[128 = 0]

[143 113 136 113 144 118 195 124 129 142 154 116 141 137 118 107 138 108
 158  84 126 132 108  77  88 128 127]  Q872/[49]
[ 98 125 141  99 150 124 208 133 118 104  86 156 127 109 106 115 138  97
 161 113 127 123 101 115 159  84  94]  Q91/[43]
[138 109 147 107 136 170 132 131 135 198 153 161 174 112 161 126 135 152
 127 176 145 115 161 173 123 139 148]  Q197/[41]
[104  89 168 120 101 130 191 139 106 139  74 100 148  88 137 105 136 145
 186 120 139 104  57 125 153 105 140]  Q91/[37]
[128  94 162  52  99 108 202 140  98 123 164  85 104 124  99 136 142 135
 132  67  60 115 106  70  72 140 117]  Q872/[49]
[127 116 155  44 146 161 116 113 120 165 128 141 119 108 156 208 126 137
 109 114 139 125 207 105 135 156 124]  Q197/[41]
[119 132 160  66 109  98 176 155  68  90 107  96  91 146  87  99 116 127
 150  95 110 133 138 104 144 136 137]  Q872/[49]
[113 152 137  80 119 115 184 130 112 127 124 117 112 129 100 107 129 120
 153 156  86 101  69 110 166 114 151]  Q872/[49]
[118 122 114 102 101 140 157 106 140 149 114 132 163 126 117 116 125 148
 134 119 119 130 147 153 161 109 114]  Q91/[37]
[108 132 125 130 179 129  76 127 131 196 103 106 142 117 169  66 131 147
  92 214 113 138 105 222 136 133 129]  Q197/[50]
[147 135 150 104 168 108 203 147 100 163 155 169 134 142  92 101 123 124
 173  88 112 137 130 151 148 114 132]  Q872/[53]
[103 106 127  77 111 124 181 112 114 119 132 116 136 133  84 102 147 130
 166 109  51 133 112 114 164 110 105]  Q91/[37]
[112 115 124  76 105 141 163 128 100 126 141 156 144 129 105 124 155 111
 160 113 113 134 129 102 195 100 113]  Q91/[37]
[112 115 155  85  87 103 190 133  98 111 142  71 115 144 100 109 147 137
 134 105  17 121 120  73 125 133 127]  Q872/[49]
[ 98 132 124  87 110 145 236 116 129 168 114 131 144  65 101  83 151 129
 194 100 107 144 111 152 150  83 104]  Q91/[43]
[151 146 127  43 151 117 187 123 120 130 152 140 120 126  80  91 130 127
 139 151  81 122 106 140 164 131 137]  Q872/[49]
[ 98 112 149  82  87 156 207 127 103 149  99 117 118 102 151 148 143  84
 160  77  74 127 185 136 114  92 110]  Q91/[43]
[104 103 144 106 135 164 202 106 115 130  98 166 131 101 121 119 142 101
 162 106 116 122 168 184 154 111 121]  Q91/[43]
[129 121 121 116  92 147 163 130 133 117 147 122 147 120 117 125 128 126
 142 110 134 133 137 114 124 126 118]  Q91/[37]
[132 137 147  34 107 110 220 142 107  85 149 112  78 159  59 110 138 124
 168  88  72 121  95  83 149 139 140]  Q872/[49]
[ 92 101 138  82  78 119 186 137  94  78 125  85 117 104 141 158 148 119
 166 124 101 158 141 101 129  86 100]  Q91/[43]
[ 98 129 148 168 170 101 158 152 132  96 131 114 123 114  61  67 172 112
 135 136 121 125  23 220 146 158 128]  Q872/[49]
[116  81 154  81  89 120 170 138 113 123 127 119 125 130 102 118 139 123
 192  87 122 133 158  84 147 121 133]  Q91/[37]

[122 148 102 142 145  84 148  53 126 178 130  84 127 149 111  89 114 133
 111 130 114 112  87 173 128 137 128]  E/J
[163 112 135 109 135 157  95 166  99 142 135 122 150 142 136 133 170 149
 115 135 118 125 143 142 156 132 106]  D/X
[146  96 125 132 137 116 115 142 100 134 173  89 188 142 109 114 146 140
 144 138 123 123 136 140 123 111 102]  M/T
[182  96 162  93 111 130 101 169 112 139 150 116 172 141 112 132 137 128
 116 130 103 101 178 123 156 105  93]  V/G
[176 102 171  80 112 113 109 148 138 180 156 122 152 146 101 127 152 122
 111 125 101  92 163 151 143 103 121]  V/G
[139  99 115 137 136 126 149 138 119 130 157  93 166 147 146  91 183 154
 147 135 154 147 129 132 148 126 128]  M/T
[143 100 139 134 134 135 139 124 126 126 150  88 190 142 152  95 166 149
 133 128 138 137 126 148 169 124 117]  M/T
[129 114 120 131 140 124 129 139  97 131 158  99 172 136 126  81 172 126
 149 139 142 157 153 123 154 128 126]  M/T
[171 121 140 101 146 153  91 172  89 165 136 123 163 150 156 125 169 176
  97 144 121 118 145 169 165 130 106]  D/X
[191  88 160  92 128 150 102 172 129 145 149 116 154 159  89 141 162 127
 122 124 116  91 151 135 156 119 122]  V/G
[142 109 117 140 136 123 141 117 109 129 141  85 159 134 175  99 170 183
 118 132 151 140 125 161 142 115 105]  M/T
[128 146 122 136 140 118 139  82 105 123 126  97 162 135 142  75 127 132
 115 129 124 151 130 146 163 134 111]  M/K
[158 102 120 111 133 153 117 161  95 143 140 102 146 144 139 126 182 151
 131 140 133 128 138 135 152 135 107]  D/X
[113 104 104 136 148 100 135 108 111 180 154  94 164 127 151  86 170 156
 132 144 141 147 122 166 126 129 119]  M/T
[169  97 160  96 114 129 126 175 126 112 160 108 154 154 119 133 157 141
 139 137 118 107 144 122 157 111 117]  V/G
[183 121 144  96 139 164  89 172  93 148 145 111 149 156 112 131 175 149
 106 144 114 113 137 153 163 129 117]  D/X
[130 134  91 123 137 106 107  97 131 206 119 132  91 128 133 127 134 148
 110 146 135 103 105 166  86 141 122]  E/R
[123 121 101 150 156  87 126  50 125 204 139  82 169 129 118 106  95 149
 110 131 107 101  89 195  98 129 103]  E/J
[167  98 157 115 135 136 116 171 122 101 152 116 207 151 144 121 138 169
 128 140 127 116 136 135 149 100 107]  V/H
[126 144 101 117 145  95 117  95 118 203 139 118 122 134 127  97 138 147
 112 146 127 112 120 166 100 129 126]  E/R
[108 150 111 147 152  93 123  67 113 182 129 113 156 120 110  88  94 124
 114 131 110 127 113 165  88 130 123]  E/J
[185  88 177  78 109 121 116 178 126 149 174 103 162 161 112 133 179 139
 118 142 111 102 157 144 162  99 119]  V/G
[131 136  96 122 131 102 127 101 120 180 130 116 100 125 113 117 137 127
 116 141 125 112 123 147 109 140 121]  E/R
[121 102 121 145 144 107 140  99 127 158 160  86 181 132 115  83 153 129
 143 127 135 146 117 149 137 124 129]  M/K
